[[121 141 125 138 122]
 [134 140 132 125 119]
 [131 151 130 126 116]]
|
[[121 141]
 [134 140]]

[[102 156 104 143]
 [100 151 102 130]
 [145 118 145 103]
 [157 104 155 125]
 [115 148 119 153]]
|
[[102 156]
 [100 151]]

[[138 126 133 130]
 [129 126 124 132]
 [122 126 124 123]
 [124 133 132 127]
 [150 124 135 131]]
|
[[138 126]
 [129 126]]

[[133 117]
 [107 115]
 [118 127]
 [130 127]
 [143 133]]
|
[[133 117]
 [107 115]]

[[138 133 127 158]
 [131 128 135 130]]
|
[[138 133]
 [131 128]]

[[128 139 120]
 [128 122 125]
 [127 128 104]]
|
[[128 139]
 [128 122]]
---
[[118 150 155 155 122 124 110 150 133 127 131]
 [132 123 122 123 131 133 136 124 131 130 132]
 [119 142 146 145 120 128 118 142 136 124 135]
 [142 116 121 115 142 128 138 116 122 139 124]]
|
[[142 116 121 115 142 128 138 116 122 139 124]
 [132 123 122 123 131 133 136 124 131 130 132]
 [119 142 146 145 120 128 118 142 136 124 135]
 [118 150 155 155 122 124 110 150 133 127 131]]

[[126 136 135 114 145 124 124 127 129 128 127 132 113 127]
 [143 150 108 140 108 127 146 144 114 128 146 108 129 144]
 [132 121 119 112 134 137 106 115 119 128 107 121 120 133]
 [121 114 139 130 132 120 131 127 141 128 130 137 133 121]
 [135 125 120 128 124 112 141 138 131 128 141 116 125 139]]
|
[[143 150 108 140 108 127 146 144 114 128 146 108 129 144]
 [135 125 120 128 124 112 141 138 131 128 141 116 125 139]
 [132 121 119 112 134 137 106 115 119 128 107 121 120 133]
 [126 136 135 114 145 124 124 127 129 128 127 132 113 127]
 [121 114 139 130 132 120 131 127 141 128 130 137 133 121]]

[[117 147 137 121 124 137 130 121 124 135 129]
 [134 118 123 123 123 132 138 137 115 122 147]
 [131 130 131 134 131 132 144 120 135 136 142]
 [137 127 120 130 124 129 153 115 126 114 139]
 [138 130 130 132 136 129 116 152 129 120 116]]
|
[[138 130 130 132 136 129 116 152 129 120 116]
 [137 127 120 130 124 129 153 115 126 114 139]
 [134 118 123 123 123 132 138 137 115 122 147]
 [131 130 131 134 131 132 144 120 135 136 142]
 [117 147 137 121 124 137 130 121 124 135 129]]

[[122 143 126 137 135 120 118 133 128 120 144 129 113 137]
 [106 134 116 140 115 123 123 139 128 124 130 124 128 139]
 [125 129 111 141 137 103 114 124 128 105 131 119 126 141]
 [120 138 135 128 115 139 134 142 128 138 135 134 123 127]
 [137 142 125 140 133 126 125 131 128 127 141 124 119 139]
 [144 122 118 134 122 132 134 121 128 135 118 113 137 134]]
|
[[144 122 118 134 122 132 134 121 128 135 118 113 137 134]
 [137 142 125 140 133 126 125 131 128 127 141 124 119 139]
 [125 129 111 141 137 103 114 124 128 105 131 119 126 141]
 [122 143 126 137 135 120 118 133 128 120 144 129 113 137]
 [120 138 135 128 115 139 134 142 128 138 135 134 123 127]
 [106 134 116 140 115 123 123 139 128 124 130 124 128 139]]

[[129 125 128 132 138 125 123 123 139 120 134 138 120 120]
 [121 135 118 125 134 132 119 106 146 128 132 135 127 127]
 [126 113 126 134 138 118 121 138 131 116 134 139 109 114]
 [116 140 114 115 126 136 123 108 138 133 122 127 135 133]]
|
[[129 125 128 132 138 125 123 123 139 120 134 138 120 120]
 [126 113 126 134 138 118 121 138 131 116 134 139 109 114]
 [121 135 118 125 134 132 119 106 146 128 132 135 127 127]
 [116 140 114 115 126 136 123 108 138 133 122 127 135 133]]

[[135 119 141 140 143 105 126 122 126 135 121 139 114 116 121]
 [125 142 120 123 118 115 126 126 115 113 132 138 147 120 120]
 [138 120 137 143 141 101 126 122 124 127 122 134 113 116 134]
 [121 146 116 130 121 129 126 125 116 142 143 121 133 118 113]
 [114 134 119 139 125 138 126 124 118 135 147 120 121 116 139]
 [141 120 135 147 137 125 126 122 122 102 127 119 115 115 141]]
|
[[141 120 135 147 137 125 126 122 122 102 127 119 115 115 141]
 [138 120 137 143 141 101 126 122 124 127 122 134 113 116 134]
 [135 119 141 140 143 105 126 122 126 135 121 139 114 116 121]
 [125 142 120 123 118 115 126 126 115 113 132 138 147 120 120]
 [121 146 116 130 121 129 126 125 116 142 143 121 133 118 113]
 [114 134 119 139 125 138 126 124 118 135 147 120 121 116 139]]
---
[[145 128 112 123 125 139 126 149]
 [135 121 134 128 119 115 135 137]
 [158 126 144 155 137 122 138 123]]
|
[[145 128 112 123 125 139 126 149]
 [158 126 144 155 137 122 138 123]]

[[123 148]
 [155 120]
 [129 129]
 [144 135]
 [118 122]
 [137 135]
 [142 127]
 [151 123]
 [116 125]
 [117 143]
 [156 130]]
|
[[123 148]
 [129 129]
 [118 122]
 [142 127]
 [116 125]
 [156 130]]

[[129 127 105 146 129 128 127 106 130 107 129 127 127 127 151]
 [130 127 103 148 129 127 127 105 129 106 127 127 127 127 154]
 [138 120 127 129 137 117 120 128 140 128 110 120 120 120 129]]
|
[[129 127 105 146 129 128 127 106 130 107 129 127 127 127 151]
 [138 120 127 129 137 117 120 128 140 128 110 120 120 120 129]]

[[103 108 141 115 150 103]
 [115 118 140 120 155 119]
 [115 118 141 120 155 120]
 [106 111 141 117 152 108]
 [101 106 141 114 149  99]
 [116 120 141 122 154 122]]
|
[[103 108 141 115 150 103]
 [115 118 141 120 155 120]
 [101 106 141 114 149  99]]

[[152 124]
 [156 114]]
|
[[152 124]]

[[129 137]
 [139 157]
 [137 152]
 [117 115]
 [113 111]
 [113 112]
 [113 111]
 [117 116]]
|
[[129 137]
 [137 152]
 [113 111]
 [113 111]]

[[109 126 129 123 144]
 [127 137 139 115 130]
 [109 126 129 123 144]
 [126 118 115 143 133]
 [128 106 124 133 125]
 [128 107 124 133 125]
 [128 106 124 133 125]
 [146 127 133 128 110]
 [130 131 145 113 124]]
|
[[109 126 129 123 144]
 [109 126 129 123 144]
 [128 106 124 133 125]
 [128 106 124 133 125]
 [130 131 145 113 124]]

[[124 126 147 127 124 135 128 122 118 142 134]
 [128 136 142 142 120 134 133 119 107 131 124]
 [129 120 142 123 125 117 136 136 147 131 146]
 [105 123 119 120 127 131 121 118 126 121 148]]
|
[[124 126 147 127 124 135 128 122 118 142 134]
 [129 120 142 123 125 117 136 136 147 131 146]]
